Below is a small trained network, with its code and all its weights. Each question gives an input and a target symbol and asks what happens when units are switched off, that is, made to give their printed mean instead of their output.

import numpy as np


def w(rows, s, z=0):
    codes = np.array(rows[::2]) - 128.0
    scale = np.full(codes.shape[1], s)
    scale[-1] = z or s
    return codes * scale


def norm(h):
    return h / np.sqrt((h * h).mean(-1, keepdims=True) + 1e-5)


def f(y):
    return y / 2 * (1 + np.tanh(0.7978845608 * (y + 0.044715 * y**3)))


def softmax(a):
    e = np.exp(a - a.max(-1, keepdims=True))
    return e / e.sum(-1, keepdims=True)


def log_softmax(a):
    a = a - a.max(-1, keepdims=True)
    return a - np.log(np.exp(a).sum(-1, keepdims=True))


def net(x, mask):
    ids = ['ΓΘΩαβδζμτψ'.index(c) for c in x.split()]
    T = len(ids)
    res = E[ids] + P[:T]
    r = norm(res)
    for j in range(2):
        rows = slice(2 * j, 2 * j + 2)
        q, k, v = (r @ M[0][rows].T for M in (Q, K, V))
        z = softmax(np.where(np.tri(T) > 0, q @ k.T / 2**0.5, -1e9)) @ v
        o = O[0][rows]
        res = res + np.where(mask[j], z, o[:, -1]) @ o[:, :-1]
    y = f(norm(res) @ A[0][:, :-1].T + A[0][:, -1])
    res = res + np.where(mask[2:10], y, B[0][:, -1]) @ B[0][:, :-1]
    return log_softmax(norm(res)[-1] @ U[:, :-1].T + U[:, -1])


Q, K, V, O, A, B = {}, {}, {}, {}, {}, {}
E = w([
[115,102,129,220,183,76],'Γ',
[111,79,166,145,92,168],'Θ',
[127,110,88,78,196,205],'Ω',
[124,112,101,84,190,218],'α',
[105,78,171,135,119,223],'β',
[145,114,37,123,96,110],'δ',
[49,75,139,120,121,38],'ζ',
[143,86,253,82,52,41],'μ',
[136,97,170,93,160,47],'τ',
[61,170,160,73,89,73],'ψ',
],0.02)
P = w([
[109,2,74,82,41,103],'0',
[106,31,80,86,84,133],'1',
[108,67,86,93,105,149],'2',
[112,93,88,117,121,171],'3',
[115,115,91,125,136,183],'4',
[122,134,93,122,175,206],'5',
[132,154,100,120,194,234],'6',
[140,149,96,124,189,221],'7',
[115,134,81,139,164,172],'8',
],0.0087)
Q[0] = w([
[102,47,117,3,87,148],'head 1',
[120,57,72,137,116,105],'head 1',
[189,238,173,196,112,75],'head 2',
[160,6,94,188,216,122],'head 2',
],0.012)
K[0] = w([
[184,202,145,164,153,117],'head 1',
[116,154,160,123,140,146],'head 1',
[150,56,89,105,98,141],'head 2',
[155,131,135,253,188,109],'head 2',
],0.015)
V[0] = w([
[170,160,190,38,88,144],'head 1',
[142,198,80,72,29,174],'head 1',
[21,249,134,73,27,159],'head 2',
[178,119,81,208,76,176],'head 2',
],0.014)
O[0] = w([
[170,120,243,45,206,108,56],'head 1',
[86,150,86,22,217,60,80],'head 1',
[45,49,95,17,146,120,3],'head 2',
[90,191,147,184,254,105,8],'head 2',
],0.018,0.0055)
A[0] = w([
[109,94,169,132,119,9,69],'neuron 1',
[163,204,162,145,173,175,41],'neuron 2',
[73,145,29,193,58,168,174],'neuron 3',
[145,197,136,186,139,53,173],'neuron 4',
[71,33,99,155,96,124,146],'neuron 5',
[178,187,153,195,122,136,185],'neuron 6',
[138,60,153,26,59,82,253],'neuron 7',
[111,181,36,189,100,105,212],'neuron 8',
],0.012,0.0055)
B[0] = w([
[165,99,149,214,93,175,134],'neuron 1',
[72,189,193,120,71,156,143],'neuron 2',
[106,187,124,175,178,127,232],'neuron 3',
[149,80,142,141,156,100,164],'neuron 4',
[80,188,77,190,81,150,191],'neuron 5',
[98,211,161,15,32,8,185],'neuron 6',
[150,143,122,183,179,197,249],'neuron 7',
[167,143,174,164,194,115,204],'neuron 8',
],0.011,0.014)
U = w([
[101,238,163,57,100,153,83],'Γ',
[49,189,225,114,133,169,73],'Θ',
[55,133,171,153,106,51,135],'Ω',
[216,69,206,137,166,158,154],'α',
[143,141,156,110,90,97,79],'β',
[127,195,155,103,107,109,94],'δ',
[147,109,33,221,100,165,123],'ζ',
[146,90,113,52,85,62,255],'μ',
[237,124,138,114,1,98,109],'τ',
[122,169,94,138,216,79,174],'ψ',
],0.012,0.0096)

Each question gives the input, a string of symbols that net reads in full, and the target symbol t.
The units are the heads (2 rows each of Q, K, V and O) and the neurons (one row each of A and B). Each row of codes is followed by its name. A weight is (code - 128) times the scale printed after its matrix; where a second scale follows, it is the last column's (O, A, B and U).
mask holds one flag per unit, heads first, then neurons. A switched-off unit (its flag False) gives its mean, the last column of its rows in O or B, instead of its output. The means were averaged over made-up inputs and are rounded, as every weight is.
A unit's drop is (log p(t) with every unit on - log p(t) with that unit switched off) / (log p(t) with every unit on - log p(t) with every unit switched off).
The circuit of an input: a set's keep is (log p(t) with only the set's units on - log p(t) with every unit switched off) / (log p(t) with every unit on - log p(t) with every unit switched off). Starting from all 10 units, units are removed one at a time, each time the one whose removal leaves the highest keep (on an exact tie, the one counted first), for as long as the keep stays at least 0.8.
units of the circuit, in order: the units of the circuit, biggest drop first
top k neurons: the k neurons with the biggest drops, biggest first
drop when u is switched off: that unit's drop, to one decimal
input β Θ ζ ζ ζ Θ μ δ Ω, target α: top 3 neurons => neuron 6; neuron 5; neuron 3
input ζ α ζ ζ β μ ζ, target α: units of the circuit, in order => head 1
input ζ Θ δ δ δ μ, target α: units of the circuit, in order => head 1; neuron 6; neuron 3
input δ ψ Γ Θ δ ζ τ ζ Θ, target τ: units of the circuit, in order => neuron 6; neuron 7
input α δ ζ δ δ δ β, target ψ: units of the circuit, in order => head 1; head 2
input ζ τ ζ δ, target τ: units of the circuit, in order => head 1; neuron 7
input α ζ Θ δ μ β, target α: units of the circuit, in order => head 1; neuron 5
input Θ δ Θ, target ψ: units of the circuit, in order => head 2; head 1
input α Θ Θ β τ α, target τ: units of the circuit, in order => head 2; neuron 6
input ζ ζ τ ζ β, target τ: units of the circuit, in order => head 1; neuron 7; neuron 6
input μ ζ δ, target α: top 2 neurons => neuron 7; neuron 6
input δ Θ Θ δ Θ α Ω Ω, target Γ: top 2 neurons => neuron 2; neuron 7
input ζ α ζ ζ δ Θ Ω, target ψ: drop when neuron 6 is switched off => -0.1
input ζ ζ β α ψ ζ ζ, target μ: drop when neuron 3 is switched off => 0.1
input ζ ζ α ψ α, target μ: drop when head 1 is switched off => 0.1
input ζ Ω ζ ζ Ω τ δ, target τ: units of the circuit, in order => head 2
